Below are the code and all the weights of a small trained network. Each question names an input and a target symbol and asks about switching units off, where a switched-off unit gives its printed mean instead of its output.

import numpy as np


def w(rows, s, z=0):
    codes = np.array(rows[::2]) - 128.0
    scale = np.full(codes.shape[1], s)
    scale[-1] = z or s
    return codes * scale


def f(y):
    return y / 2 * (1 + np.tanh(0.7978845608 * (y + 0.044715 * y**3)))


def softmax(a):
    e = np.exp(a - a.max(-1, keepdims=True))
    return e / e.sum(-1, keepdims=True)


def log_softmax(a):
    a = a - a.max(-1, keepdims=True)
    return a - np.log(np.exp(a).sum(-1, keepdims=True))


def net(x, mask):
    ids = ['Σαεηλμξτφω'.index(c) for c in x.split()]
    T = len(ids)
    res = E[ids] + P[:T]
    u = 0
    for l in range(2):
        r = res
        for j in range(3):
            rows = slice(2 * j, 2 * j + 2)
            q, k, v = (r @ M[l][rows].T for M in (Q, K, V))
            z = softmax(np.where(np.tri(T) > 0, q @ k.T / 2**0.5, -1e9)) @ v
            o = O[l][rows]
            res = res + np.where(mask[u + j], z, o[:, -1]) @ o[:, :-1]
        u += 3
        y = f(res @ A[l][:, :-1].T + A[l][:, -1])
        res = res + np.where(mask[u : u + 4], y, B[l][:, -1]) @ B[l][:, :-1]
        u += 4
    return log_softmax(res[-1] @ U[:, :-1].T + U[:, -1])


Q, K, V, O, A, B = {}, {}, {}, {}, {}, {}
E = w([
[163,52,144,104,96,138,187,100,138],'Σ',
[154,104,117,135,87,137,140,128,132],'α',
[222,78,56,138,113,102,164,174,83],'ε',
[170,41,105,148,94,109,193,39,156],'η',
[94,75,93,97,116,153,94,85,231],'λ',
[116,130,114,103,105,152,144,164,53],'μ',
[146,112,120,86,104,180,115,144,133],'ξ',
[153,116,106,115,100,126,141,140,112],'τ',
[21,195,98,238,246,185,162,38,127],'φ',
[130,94,121,121,91,116,159,151,137],'ω',
],0.011)
P = w([
[197,255,140,94,19,187,221,232,130],'0',
[138,135,180,110,108,233,129,116,219],'1',
[126,112,143,119,112,193,143,99,181],'2',
[165,96,101,148,112,153,131,98,152],'3',
[155,78,102,150,116,145,150,70,136],'4',
[172,70,91,129,135,137,173,62,108],'5',
[169,66,93,136,132,140,178,63,91],'6',
[179,69,80,121,137,152,167,63,72],'7',
[173,61,68,128,145,130,197,68,64],'8',
],0.0057)
Q[0] = w([
[87,136,53,212,254,88,97,110,122],'L0H1',
[111,124,109,101,141,101,93,101,168],'L0H1',
[122,128,122,145,143,79,107,106,168],'L0H2',
[144,134,108,119,147,86,124,130,30],'L0H2',
[68,233,211,162,172,70,98,162,106],'L0H3',
[60,250,227,137,189,56,52,126,128],'L0H3',
],0.0052)
K[0] = w([
[1,173,113,175,230,193,77,22,212],'L0H1',
[131,157,130,107,108,159,120,139,200],'L0H1',
[168,141,157,135,128,128,165,124,108],'L0H2',
[149,85,138,147,163,78,161,60,148],'L0H2',
[175,64,115,51,57,68,108,161,130],'L0H3',
[255,27,122,8,19,31,86,213,148],'L0H3',
],0.0047)
V[0] = w([
[229,106,103,154,73,124,168,165,45],'L0H1',
[179,147,82,163,91,138,176,209,2],'L0H1',
[130,92,118,138,132,155,166,147,190],'L0H2',
[118,189,145,101,57,180,108,187,165],'L0H2',
[140,50,122,97,86,161,170,75,149],'L0H3',
[230,58,150,11,12,93,135,225,124],'L0H3',
],0.0054)
O[0] = w([
[157,170,116,67,149,17,125,139,155,254],'L0H1',
[141,183,118,80,126,48,171,140,93,204],'L0H1',
[159,132,107,127,119,131,108,107,172,208],'L0H2',
[76,229,157,36,59,163,127,103,159,162],'L0H2',
[186,92,91,175,100,115,98,48,160,246],'L0H3',
[82,166,41,92,117,19,2,101,172,137],'L0H3',
],0.0056,0.0033)
A[0] = w([
[163,171,131,87,77,103,184,176,11,177],'L0N1',
[202,142,51,83,69,1,106,116,155,249],'L0N2',
[203,28,92,156,152,60,125,135,85,121],'L0N3',
[182,68,66,148,21,131,126,56,154,232],'L0N4',
],0.0041,0.002)
B[0] = w([
[141,218,151,39,254,139,244,151,89,162],'L0N1',
[128,163,9,113,101,2,163,17,126,254],'L0N2',
[254,48,71,115,196,145,103,135,109,173],'L0N3',
[180,15,7,105,88,183,126,14,203,229],'L0N4',
],0.004,0.0071)
Q[1] = w([
[142,146,113,212,194,123,202,129,111],'L1H1',
[94,99,144,83,93,40,43,119,114],'L1H1',
[93,115,146,74,42,59,26,150,137],'L1H2',
[107,106,123,34,2,20,57,147,161],'L1H2',
[159,117,113,124,117,78,90,84,176],'L1H3',
[126,141,73,100,82,31,76,80,197],'L1H3',
],0.0058)
K[1] = w([
[154,175,77,87,32,69,175,118,112],'L1H1',
[134,29,129,187,250,124,68,114,106],'L1H1',
[182,85,151,114,108,182,141,156,131],'L1H2',
[189,1,168,91,68,180,103,153,167],'L1H2',
[147,74,121,176,140,125,164,76,129],'L1H3',
[127,79,116,188,167,121,182,57,126],'L1H3',
],0.0059)
V[1] = w([
[64,130,134,152,137,198,130,144,133],'L1H1',
[165,46,67,202,174,21,108,56,153],'L1H1',
[174,109,204,211,193,190,255,169,35],'L1H2',
[93,57,146,210,159,192,41,86,179],'L1H2',
[79,123,162,113,177,147,138,181,30],'L1H3',
[89,111,162,185,155,132,79,179,92],'L1H3',
],0.0051)
O[1] = w([
[164,141,107,130,91,150,171,168,160,62],'L1H1',
[34,121,152,109,212,188,58,123,94,210],'L1H1',
[113,131,68,68,143,170,213,193,254,4],'L1H2',
[62,107,68,81,73,175,194,60,36,88],'L1H2',
[161,64,75,140,167,110,112,140,140,17],'L1H3',
[196,83,108,157,197,178,117,186,146,23],'L1H3',
],0.0055,0.013)
A[1] = w([
[102,111,205,160,158,124,56,57,26,248],'L1N1',
[254,54,97,141,12,127,177,143,117,243],'L1N2',
[120,112,147,156,132,168,172,97,96,195],'L1N3',
[78,38,93,117,103,252,147,96,149,66],'L1N4',
],0.0059,0.0012)
B[1] = w([
[142,66,117,69,97,98,72,220,183,252],'L1N1',
[87,247,180,120,34,96,128,64,154,147],'L1N2',
[61,134,91,154,65,130,95,210,57,146],'L1N3',
[141,107,50,97,255,146,114,138,36,153],'L1N4',
],0.0057,0.019)
U = w([
[134,64,51,139,142,112,122,145,100,255],'Σ',
[111,132,147,167,134,138,145,142,128,49],'α',
[168,80,182,131,200,146,90,195,171,78],'ε',
[183,42,25,80,254,120,130,155,80,98],'η',
[65,220,121,150,167,161,168,75,63,53],'λ',
[176,164,177,214,167,136,141,49,180,95],'μ',
[65,192,147,71,11,85,125,91,128,195],'ξ',
[138,119,165,186,125,139,134,153,142,88],'τ',
[124,136,92,82,159,140,179,158,215,143],'φ',
[122,119,144,182,107,140,131,169,132,63],'ω',
],0.0044,0.0036)

Each question gives the input, a string of symbols that net reads in full, and the target symbol t.
The units are the heads (2 rows each of Q, K, V and O) and the neurons (one row each of A and B). Each row of codes is followed by its name. A weight is (code - 128) times the scale printed after its matrix; where a second scale follows, it is the last column's (O, A, B and U).
mask holds one flag per unit, layer by layer, with each layer's heads first. A switched-off unit (its flag False) gives its mean, the last column of its rows in O or B, instead of its output. The means were averaged over made-up inputs and are rounded, as every weight is.
A unit's drop is (log p(t) with every unit on - log p(t) with that unit switched off) / (log p(t) with every unit on - log p(t) with every unit switched off).
top k neurons: the k neurons with the biggest drops, biggest first
top k neurons in layer l: the k neurons of layer l with the biggest drops, biggest first
heads that matter: for each layer, one digit per head in row order, 1 if its drop is at least 0.15 and else 0, layers parted by /
drop when u is switched off: that unit's drop, to one decimal
input ε Σ λ τ φ ε, target ε: top 2 neurons => (L0N2, L1N1)
input η η ε ε η Σ φ η, target η: heads that matter => 001 / 110
input ε ω λ λ λ φ ξ λ η, target ε: top 2 neurons => (L0N2, L1N1)
input ε μ μ λ λ λ φ Σ ε, target ε: heads that matter => 101 / 010
input η ξ Σ ε τ Σ ε φ λ, target η: top neuron => (L1N4)
input φ ε λ ξ α ε Σ η, target φ: heads that matter => 001 / 110
input λ η φ λ, target λ: heads that matter => 101 / 110
input ε τ ε ε ε φ Σ ω, target ε: heads that matter => 101 / 010
input ε μ η λ φ ε λ μ, target ε: heads that matter => 101 / 010
input λ μ ω μ ε φ ε, target λ: heads that matter => 001 / 010
input μ φ ξ λ τ η, target μ: heads that matter => 101 / 110
input η ε φ μ λ μ ξ, target η: top 2 neurons => (L1N4, L0N2)
input μ ξ ε η φ, target μ: heads that matter => 110 / 110
input λ α μ φ ε η τ, target λ: top 2 neurons in layer 1 => (L1N1, L1N2)
input μ μ τ φ ε, target μ: top 2 neurons => (L1N1, L1N2)
input μ φ α, target μ: top 3 neurons in layer 0 => (L0N1, L0N2, L0N4)
input η τ ε φ τ λ λ τ, target η: top 3 neurons => (L1N4, L0N2, L1N2)
input λ φ α, target λ: top 2 neurons => (L1N1, L1N4)
input ε μ φ λ ξ η ε α, target ε: top neuron => (L0N2)
input λ φ ε ε ω φ μ, target λ: top neuron => (L1N1)
input μ ε λ η α ω φ μ λ, target μ: top 2 neurons => (L1N1, L0N1)
input μ φ ε, target μ: drop when L1H2 is switched off => 0.5
input φ λ η ε, target φ: drop when L0H3 is switched off => 0.9
input ε ε ξ λ λ ξ φ λ, target ε: drop when L0N2 is switched off => 0.5
